Below are the code and all the weights of a small trained network. Each question names an input and a target symbol and asks about switching units off, where a switched-off unit gives its printed mean instead of its output.

import numpy as np


def w(rows, s, z=0):
    codes = np.array(rows[::2]) - 128.0
    scale = np.full(codes.shape[1], s)
    scale[-1] = z or s
    return codes * scale


def norm(h):
    return h / np.sqrt((h * h).mean(-1, keepdims=True) + 1e-5)


def f(y):
    return y / 2 * (1 + np.tanh(0.7978845608 * (y + 0.044715 * y**3)))


def softmax(a):
    e = np.exp(a - a.max(-1, keepdims=True))
    return e / e.sum(-1, keepdims=True)


def log_softmax(a):
    a = a - a.max(-1, keepdims=True)
    return a - np.log(np.exp(a).sum(-1, keepdims=True))


def net(x, mask):
    ids = ['ΘΨαγεζηξστ'.index(c) for c in x.split()]
    T = len(ids)
    res = E[ids] + P[:T]
    q, k, v = (norm(res) @ M[0].T for M in (Q, K, V))
    z = softmax(np.where(np.tri(T) > 0, q @ k.T / 3**0.5, -1e9)) @ v
    res = res + np.where(mask[0], z, O[0][:, -1]) @ O[0][:, :-1]
    y = f(norm(res) @ A[0][:, :-1].T + A[0][:, -1])
    res = res + np.where(mask[1:17], y, B[0][:, -1]) @ B[0][:, :-1]
    return log_softmax(norm(res)[-1] @ U[:, :-1].T + U[:, -1])


Q, K, V, O, A, B = {}, {}, {}, {}, {}, {}
E = w([
[83,61,127,100,147],'Θ',
[116,97,199,53,137],'Ψ',
[158,63,161,87,255],'α',
[152,150,109,123,86],'γ',
[200,112,58,110,60],'ε',
[153,121,158,168,171],'ζ',
[84,132,230,117,189],'η',
[172,195,167,179,113],'ξ',
[138,196,80,136,165],'σ',
[149,136,223,104,125],'τ',
],0.016)
P = w([
[136,151,250,165,150],'0',
[146,107,170,168,114],'1',
[3,178,147,87,109],'2',
[175,188,147,139,139],'3',
[139,108,149,174,116],'4',
[26,199,148,14,146],'5',
[154,146,86,103,139],'6',
],0.013)
Q[0] = w([
[157,134,175,87,29],'H1',
[182,2,154,97,206],'H1',
[138,228,136,42,184],'H1',
],0.0057)
K[0] = w([
[184,84,147,233,81],'H1',
[186,61,123,53,96],'H1',
[254,128,109,151,177],'H1',
],0.0082)
V[0] = w([
[131,144,49,1,127],'H1',
[175,143,150,146,112],'H1',
[153,173,119,23,187],'H1',
],0.0065)
O[0] = w([
[129,176,230,127,1,3],'H1',
[56,232,113,195,121,171],'H1',
[82,152,146,145,223,153],'H1',
],0.0053,0.0047)
A[0] = w([
[190,147,101,165,255,207],'N1',
[115,163,99,135,99,181],'N2',
[135,3,67,129,122,187],'N3',
[107,158,136,5,215,221],'N4',
[65,137,122,172,151,120],'N5',
[116,121,190,63,208,133],'N6',
[69,159,216,114,185,251],'N7',
[202,55,147,164,60,126],'N8',
[50,223,155,103,143,247],'N9',
[151,118,201,167,175,129],'N10',
[42,135,193,84,45,57],'N11',
[83,114,97,83,162,204],'N12',
[96,85,166,222,128,111],'N13',
[156,79,37,227,134,157],'N14',
[150,63,88,93,100,231],'N15',
[177,149,66,212,179,114],'N16',
],0.0095,0.0025)
B[0] = w([
[77,142,171,126,116,228],'N1',
[44,61,91,110,180,133],'N2',
[45,124,135,154,137,147],'N3',
[128,149,122,189,115,243],'N4',
[174,199,58,113,116,145],'N5',
[165,121,93,139,89,225],'N6',
[110,121,82,125,74,248],'N7',
[59,120,53,103,175,139],'N8',
[34,133,83,90,164,209],'N9',
[166,125,67,98,142,189],'N10',
[186,125,44,176,198,143],'N11',
[177,255,138,122,63,166],'N12',
[153,144,193,60,113,146],'N13',
[152,144,210,110,95,148],'N14',
[115,201,121,174,181,136],'N15',
[169,88,110,134,87,164],'N16',
],0.0073,0.011)
U = w([
[94,52,190,166,10,128],'Θ',
[209,87,134,26,71,88],'Ψ',
[158,44,161,134,186,246],'α',
[91,116,152,12,96,168],'γ',
[241,94,36,167,72,83],'ε',
[214,132,181,212,51,145],'ζ',
[55,83,234,126,133,124],'η',
[159,199,189,255,57,1],'ξ',
[105,134,40,191,151,167],'σ',
[156,101,248,69,70,141],'τ',
],0.0082,0.0035)

Each question gives the input, a string of symbols that net reads in full, and the target symbol t.
The units are the heads (3 rows each of Q, K, V and O) and the neurons (one row each of A and B). Each row of codes is followed by its name. A weight is (code - 128) times the scale printed after its matrix; where a second scale follows, it is the last column's (O, A, B and U).
mask holds one flag per unit, heads first, then neurons. A switched-off unit (its flag False) gives its mean, the last column of its rows in O or B, instead of its output. The means were averaged over made-up inputs and are rounded, as every weight is.
A unit's drop is (log p(t) with every unit on - log p(t) with that unit switched off) / (log p(t) with every unit on - log p(t) with every unit switched off).
The circuit of an input: a set's keep is (log p(t) with only the set's units on - log p(t) with every unit switched off) / (log p(t) with every unit on - log p(t) with every unit switched off). Starting from the 12 units with the biggest drops (on a tie, the unit counted first), units are removed one at a time, each time the one whose removal leaves the highest keep (on an exact tie, the one counted first), for as long as the keep stays at least 0.8.
units of the circuit, in order: the units of the circuit, biggest drop first
most important unit: the unit with the biggest drop
k most important neurons: the k neurons with the biggest drops, biggest first
drop when u is switched off: that unit's drop, to one decimal
input ζ Ψ ζ γ ξ α Θ, target ξ: most important unit -> N12
input σ Θ ξ σ Ψ, target ε: units of the circuit, in order -> (N1; N11)
input γ η ξ α ζ, target τ: units of the circuit, in order -> (N13; N14; N4)
input τ Θ α σ Ψ η, target σ: units of the circuit, in order -> (N11; N4; N1)
input ξ ζ γ α η, target γ: units of the circuit, in order -> (N13; N10; N4; N7)
input α ξ α ε γ, target Θ: 3 most important neurons -> (N14; N8; N12)
input η Θ σ γ γ, target Θ: 2 most important neurons -> (N14; N9)
input α α ζ α ε, target σ: 4 most important neurons -> (N8; N15; N3; N1)
input ε ε γ ε τ, target Ψ: 2 most important neurons -> (N4; N13)
input ζ ζ γ Ψ Ψ Θ, target σ: 2 most important neurons -> (N11; N4)
input ζ σ Ψ ε Θ, target η: 2 most important neurons -> (N3; N13)
input ξ ζ τ α Θ, target η: drop when N13 is switched off -> 0.1
input ε ε ξ γ ζ ε ζ, target ζ: drop when N7 is switched off -> 0.1
input Ψ γ σ γ τ Θ, target σ: most important unit -> N11
input σ Ψ γ ξ ζ η, target σ: drop when N11 is switched off -> 0.2
input α η Θ η ζ, target τ: drop when N13 is switched off -> 0.3
